Below is a small trained network, with its code and all its weights. Each question gives an input and a class and asks what happens when units are switched off, that is, made to give their printed mean instead of their output.

import numpy as np


def w(rows, s, z=0):
    codes = np.array(rows[::2]) - 128.0
    scale = np.full(codes.shape[1], s)
    scale[-1] = z or s
    return codes * scale


def f(y):
    return y / 2 * (1 + np.tanh(0.7978845608 * (y + 0.044715 * y**3)))


def log_softmax(a):
    a = a - a.max(-1, keepdims=True)
    return a - np.log(np.exp(a).sum(-1, keepdims=True))


def net(x, mask):
    res = np.array(x, float).reshape(1, 6) / 4 @ E
    y = f(res @ A[0][:, :-1].T + A[0][:, -1])
    res = res + np.where(mask, y, B[0][:, -1]) @ B[0][:, :-1]
    return log_softmax(res[-1] @ U[:, :-1].T + U[:, -1])


A, B = {}, {}
E = w([
[84,198,143,102,108,150,72,124,153,121,80],'x0',
[133,125,130,126,125,127,121,127,130,133,130],'x1',
[152,119,149,95,156,67,98,120,118,5,134],'x2',
[130,127,128,126,125,129,129,126,125,129,125],'x3',
[126,127,128,130,130,133,133,133,128,122,125],'x4',
[125,96,189,148,153,153,146,29,192,127,107],'x5',
],0.019)
A[0] = w([
[159,111,176,130,159,104,115,64,163,46,116,75],'neuron 0',
[134,127,143,155,143,155,160,96,175,168,121,146],'neuron 1',
[124,147,157,148,123,173,159,105,147,160,108,112],'neuron 2',
[163,114,103,112,140,98,122,145,111,110,161,136],'neuron 3',
[144,126,128,127,119,110,139,149,111,106,156,128],'neuron 4',
[183,35,104,157,160,104,192,139,113,140,187,248],'neuron 5',
[122,164,109,99,116,132,95,145,123,116,116,99],'neuron 6',
[129,143,139,111,125,109,98,145,101,94,134,108],'neuron 7',
[116,149,99,139,97,147,133,168,127,168,149,154],'neuron 8',
[146,115,185,119,152,125,139,63,172,92,119,103],'neuron 9',
[69,255,155,75,102,154,46,128,174,120,34,165],'neuron 10',
[121,105,152,151,129,190,153,91,163,165,114,120],'neuron 11',
[101,146,128,123,110,142,116,110,149,133,97,118],'neuron 12',
[133,121,127,123,142,118,125,162,125,103,141,128],'neuron 13',
[143,117,177,123,163,116,118,100,158,88,127,93],'neuron 14',
[128,114,148,102,137,123,117,106,144,111,130,109],'neuron 15',
[138,104,160,97,139,102,117,79,144,79,129,95],'neuron 16',
[124,171,62,135,75,156,144,176,87,189,148,188],'neuron 17',
[114,132,140,127,129,153,119,112,168,144,95,107],'neuron 18',
[158,165,100,81,149,64,88,172,79,64,163,134],'neuron 19',
[119,112,150,183,133,175,152,82,169,173,110,128],'neuron 20',
[143,149,106,79,125,77,91,172,77,63,163,118],'neuron 21',
[132,168,57,137,86,147,137,189,99,188,137,183],'neuron 22',
[122,106,139,144,131,140,156,87,160,145,118,144],'neuron 23',
[140,108,145,99,162,102,117,109,140,104,95,106],'neuron 24',
],0.011,0.012)
B[0] = w([
[79,105,148,205,209,110,59,196,59,126,146,212],'neuron 0',
[124,119,115,120,97,191,162,84,147,169,166,185],'neuron 1',
[83,140,137,77,77,189,128,119,193,143,123,168],'neuron 2',
[127,129,178,123,110,74,157,143,147,109,135,165],'neuron 3',
[128,120,140,113,118,68,142,129,149,112,132,150],'neuron 4',
[161,51,225,139,151,81,231,101,120,179,255,239],'neuron 5',
[163,169,91,132,116,137,97,121,103,95,99,155],'neuron 6',
[174,165,100,119,87,133,144,109,89,91,100,159],'neuron 7',
[102,119,140,160,196,132,102,168,103,132,134,176],'neuron 8',
[92,117,111,173,199,153,88,182,94,155,148,202],'neuron 9',
[91,233,24,104,99,226,16,164,160,53,2,250],'neuron 10',
[129,134,127,84,65,169,164,83,176,166,131,188],'neuron 11',
[84,129,141,111,107,157,89,147,163,117,117,152],'neuron 12',
[138,110,124,126,120,87,156,107,142,120,106,149],'neuron 13',
[100,121,117,163,198,120,81,166,79,145,121,178],'neuron 14',
[108,140,101,139,165,127,104,147,94,111,114,151],'neuron 15',
[113,124,135,143,200,114,94,184,69,125,153,184],'neuron 16',
[93,97,152,200,233,109,70,196,53,122,145,216],'neuron 17',
[77,118,159,101,110,157,108,135,157,134,125,156],'neuron 18',
[214,142,125,79,56,66,180,61,180,70,102,217],'neuron 19',
[128,130,81,71,51,199,180,41,172,187,139,198],'neuron 20',
[209,149,124,86,23,98,195,66,200,98,100,207],'neuron 21',
[76,111,155,166,230,104,60,192,69,118,140,214],'neuron 22',
[142,131,116,120,122,168,146,121,130,187,143,177],'neuron 23',
[127,122,125,168,156,117,107,143,85,107,108,164],'neuron 24',
],0.0079,0.024)
U = w([
[115,53,191,244,251,52,141,186,9,170,219,252],'0',
[67,174,88,204,214,139,5,243,57,86,90,117],'1',
[218,103,186,98,43,4,247,66,167,81,176,127],'2',
[209,206,50,88,5,88,113,78,157,42,50,74],'3',
[167,91,150,132,73,163,255,1,161,225,207,79],'4',
[68,172,78,77,4,179,109,79,238,162,93,58],'5',
],0.0056,0.0033)

Each question gives the input, the list of numbers given to net, and the class t.
The units are the neurons (one row each of A and B). Each row of codes is followed by its name. A weight is (code - 128) times the scale printed after its matrix; where a second scale follows, it is the last column's (A, B and U).
mask holds one flag per neuron, in row order. A switched-off neuron (its flag False) gives its mean, the last column of its row in B, instead of its output. The means were averaged over made-up inputs and are rounded, as every weight is.
A unit's drop is (log p(t) with every unit on - log p(t) with that unit switched off) / (log p(t) with every unit on - log p(t) with every unit switched off).
The circuit of an input: a set's keep is (log p(t) with only the set's units on - log p(t) with every unit switched off) / (log p(t) with every unit on - log p(t) with every unit switched off). Starting from the 12 units with the biggest drops (on a tie, the unit counted first), units are removed one at a time, each time the one whose removal leaves the highest keep (on an exact tie, the one counted first), for as long as the keep stays at least 0.8.
units of the circuit, in order: the units of the circuit, biggest drop first
unit that matters most: the unit with the biggest drop
k most important neurons: the k neurons with the biggest drops, biggest first
drop when u is switched off: that unit's drop, to one decimal
input [0,5,-2,2,5,-7], class 0: units of the circuit, in order	(neuron 10)
input [8,-5,0,6,-4,2], class 5: 2 most important neurons	(neuron 17; neuron 22)
input [-5,3,0,-7,-5,7], class 4: 4 most important neurons	(neuron 20; neuron 17; neuron 22; neuron 11)
input [-2,1,-6,8,7,1], class 4: 2 most important neurons	(neuron 20; neuron 0)
input [-8,-1,8,7,-7,0], class 2: 2 most important neurons	(neuron 19; neuron 21)
input [-1,-5,-6,-4,0,0], class 0: 3 most important neurons	(neuron 17; neuron 22; neuron 10)
input [7,5,0,7,5,3], class 5: 2 most important neurons	(neuron 17; neuron 22)
input [0,-8,0,4,-8,-4], class 0: 3 most important neurons	(neuron 10; neuron 17; neuron 22)
input [0,5,0,-5,-2,8], class 4: 2 most important neurons	(neuron 20; neuron 10)
input [-4,-2,0,-5,6,-5], class 0: 3 most important neurons	(neuron 17; neuron 22; neuron 20)
input [-6,-1,0,-8,8,1], class 4: 3 most important neurons	(neuron 17; neuron 22; neuron 0)
input [-2,3,0,-7,-5,-7], class 0: 2 most important neurons	(neuron 17; neuron 22)
input [0,-4,8,-3,-7,6], class 0: drop when neuron 10 is switched off	4.6
input [-3,0,2,6,-3,-5], class 2: drop when neuron 23 is switched off	0.0
input [-1,3,-2,-6,-2,4], class 4: drop when neuron 10 is switched off	0.2
input [1,-4,-8,4,-8,8], class 5: unit that matters most	neuron 5
